Here is a tiny trained network, its code and every weight. The questions are about switching its units off for an input and a target symbol, where a switched-off unit gives its printed mean instead of its output.

import numpy as np


def w(rows, s, z=0):
    codes = np.array(rows[::2]) - 128.0
    scale = np.full(codes.shape[1], s)
    scale[-1] = z or s
    return codes * scale


def f(y):
    return y / 2 * (1 + np.tanh(0.7978845608 * (y + 0.044715 * y**3)))


def softmax(a):
    e = np.exp(a - a.max(-1, keepdims=True))
    return e / e.sum(-1, keepdims=True)


def log_softmax(a):
    a = a - a.max(-1, keepdims=True)
    return a - np.log(np.exp(a).sum(-1, keepdims=True))


def net(x, mask):
    ids = ['βγεζηθπσ'.index(c) for c in x.split()]
    T = len(ids)
    res = E[ids] + P[:T]
    r = res
    for j in range(2):
        rows = slice(4 * j, 4 * j + 4)
        q, k, v = (r @ M[0][rows].T for M in (Q, K, V))
        z = softmax(np.where(np.tri(T) > 0, q @ k.T / 4**0.5, -1e9)) @ v
        o = O[0][rows]
        res = res + np.where(mask[j], z, o[:, -1]) @ o[:, :-1]
    y = f(res @ A[0][:, :-1].T + A[0][:, -1])
    res = res + np.where(mask[2:18], y, B[0][:, -1]) @ B[0][:, :-1]
    return log_softmax(res[-1] @ U[:, :-1].T + U[:, -1])


Q, K, V, O, A, B = {}, {}, {}, {}, {}, {}
E = w([
[193,148,102],'β',
[144,179,64],'γ',
[48,166,63],'ε',
[170,172,197],'ζ',
[64,88,246],'η',
[143,134,188],'θ',
[193,96,174],'π',
[92,195,127],'σ',
],0.013)
P = w([
[126,131,113],'0',
[146,137,121],'1',
[99,5,170],'2',
[72,136,184],'3',
[175,167,131],'4',
[32,44,65],'5',
[77,122,193],'6',
[196,198,132],'7',
[60,67,34],'8',
[79,121,196],'9',
],0.013)
Q[0] = w([
[140,114,141],'h0',
[159,159,94],'h0',
[158,112,108],'h0',
[157,148,81],'h0',
[163,26,171],'h1',
[72,169,130],'h1',
[142,101,161],'h1',
[213,254,155],'h1',
],0.008)
K[0] = w([
[137,95,95],'h0',
[220,182,93],'h0',
[93,152,125],'h0',
[102,122,157],'h0',
[232,48,130],'h1',
[39,93,138],'h1',
[180,82,195],'h1',
[254,213,54],'h1',
],0.0085)
V[0] = w([
[119,131,255],'h0',
[205,244,163],'h0',
[164,6,8],'h0',
[107,215,119],'h0',
[117,176,79],'h1',
[238,116,220],'h1',
[101,147,167],'h1',
[210,114,49],'h1',
],0.0082)
O[0] = w([
[86,146,164,215],'h0',
[157,193,141,121],'h0',
[131,96,56,17],'h0',
[74,252,120,144],'h0',
[136,136,140,105],'h1',
[120,79,156,88],'h1',
[72,148,116,178],'h1',
[202,103,129,2],'h1',
],0.011,0.0024)
A[0] = w([
[59,89,107,252],'n0',
[139,111,80,59],'n1',
[56,118,154,117],'n2',
[95,144,137,90],'n3',
[154,51,99,135],'n4',
[100,174,169,150],'n5',
[184,156,177,162],'n6',
[122,178,84,112],'n7',
[163,116,77,48],'n8',
[122,92,157,211],'n9',
[115,101,200,148],'n10',
[202,59,162,196],'n11',
[204,154,205,120],'n12',
[95,35,95,62],'n13',
[65,96,146,162],'n14',
[244,150,168,152],'n15',
],0.011,0.0047)
B[0] = w([
[105,142,107,254],'n0',
[221,117,172,122],'n1',
[219,113,109,226],'n2',
[118,170,225,157],'n3',
[62,167,139,141],'n4',
[97,71,164,214],'n5',
[110,86,133,185],'n6',
[171,214,168,172],'n7',
[253,106,183,125],'n8',
[61,138,71,182],'n9',
[105,141,76,209],'n10',
[93,124,65,175],'n11',
[134,45,158,198],'n12',
[223,238,151,165],'n13',
[161,122,104,225],'n14',
[145,15,160,198],'n15',
],0.0072,0.0082)
U = w([
[190,102,82,36],'β',
[229,175,159,91],'γ',
[123,183,46,215],'ε',
[161,145,254,132],'ζ',
[50,122,153,2],'η',
[91,125,182,94],'θ',
[64,83,9,205],'π',
[105,181,225,109],'σ',
],0.0082,0.0043)

Each question gives the input, a string of symbols that net reads in full, and the target symbol t.
The units are the heads (4 rows each of Q, K, V and O) and the neurons (one row each of A and B). Each row of codes is followed by its name. A weight is (code - 128) times the scale printed after its matrix; where a second scale follows, it is the last column's (O, A, B and U).
mask holds one flag per unit, heads first, then neurons. A switched-off unit (its flag False) gives its mean, the last column of its rows in O or B, instead of its output. The means were averaged over made-up inputs and are rounded, as every weight is.
A unit's drop is (log p(t) with every unit on - log p(t) with that unit switched off) / (log p(t) with every unit on - log p(t) with every unit switched off).
The circuit of an input: a set's keep is (log p(t) with only the set's units on - log p(t) with every unit switched off) / (log p(t) with every unit on - log p(t) with every unit switched off). Starting from the 12 units with the biggest drops (on a tie, the unit counted first), units are removed one at a time, each time the one whose removal leaves the highest keep (on an exact tie, the one counted first), for as long as the keep stays at least 0.8.
units of the circuit, in order: the units of the circuit, biggest drop first
unit that matters most: the unit with the biggest drop
k most important neurons: the k neurons with the biggest drops, biggest first
heads that matter: for each layer, one digit per head in row order, 1 if its drop is at least 0.15 and else 0, layers parted by /
drop of u: that unit's drop, to one decimal
input π β σ ζ γ, target ζ: heads that matter -> 11
input ζ η σ ε, target σ: units of the circuit, in order -> [n3 h1 h0]
input γ σ γ γ ε β ζ γ, target ζ: heads that matter -> 01
input β ε θ, target π: units of the circuit, in order -> [n11 h0]
input θ γ β ε β, target β: units of the circuit, in order -> [h1 n15 n11]
input σ γ γ η β θ θ ζ γ, target ε: unit that matters most -> n7
input π θ ε π ε θ, target ε: heads that matter -> 10
input γ β η ζ β, target ζ: heads that matter -> 10
input β π η ε σ σ θ ε η, target ε: 2 most important neurons -> [n13 n2]
input ζ η η θ ε γ θ θ γ π, target π: 2 most important neurons -> [n10 n9]
input ζ ε γ ε β ε γ ε ε, target ε: heads that matter -> 00
input π β ζ η ε β, target ε: heads that matter -> 00
input ζ σ ε ε ε β ε η σ, target ε: heads that matter -> 01
input β π ε γ π θ θ η η, target ε: most important neuron -> [n13]
input π ε η, target π: heads that matter -> 10
input π η ε ε ζ γ β β, target ζ: heads that matter -> 10
input γ γ ζ π β γ σ γ π, target ε: 2 most important neurons -> [n13 n15]
input γ γ θ, target π: drop of n2 -> 0.0
input σ θ ζ ε γ ζ γ η σ ε, target σ: drop of n2 -> -0.1
input ε π θ θ β, target β: drop of n5 -> 0.1
input θ β ζ, target π: most important neuron -> [n11]
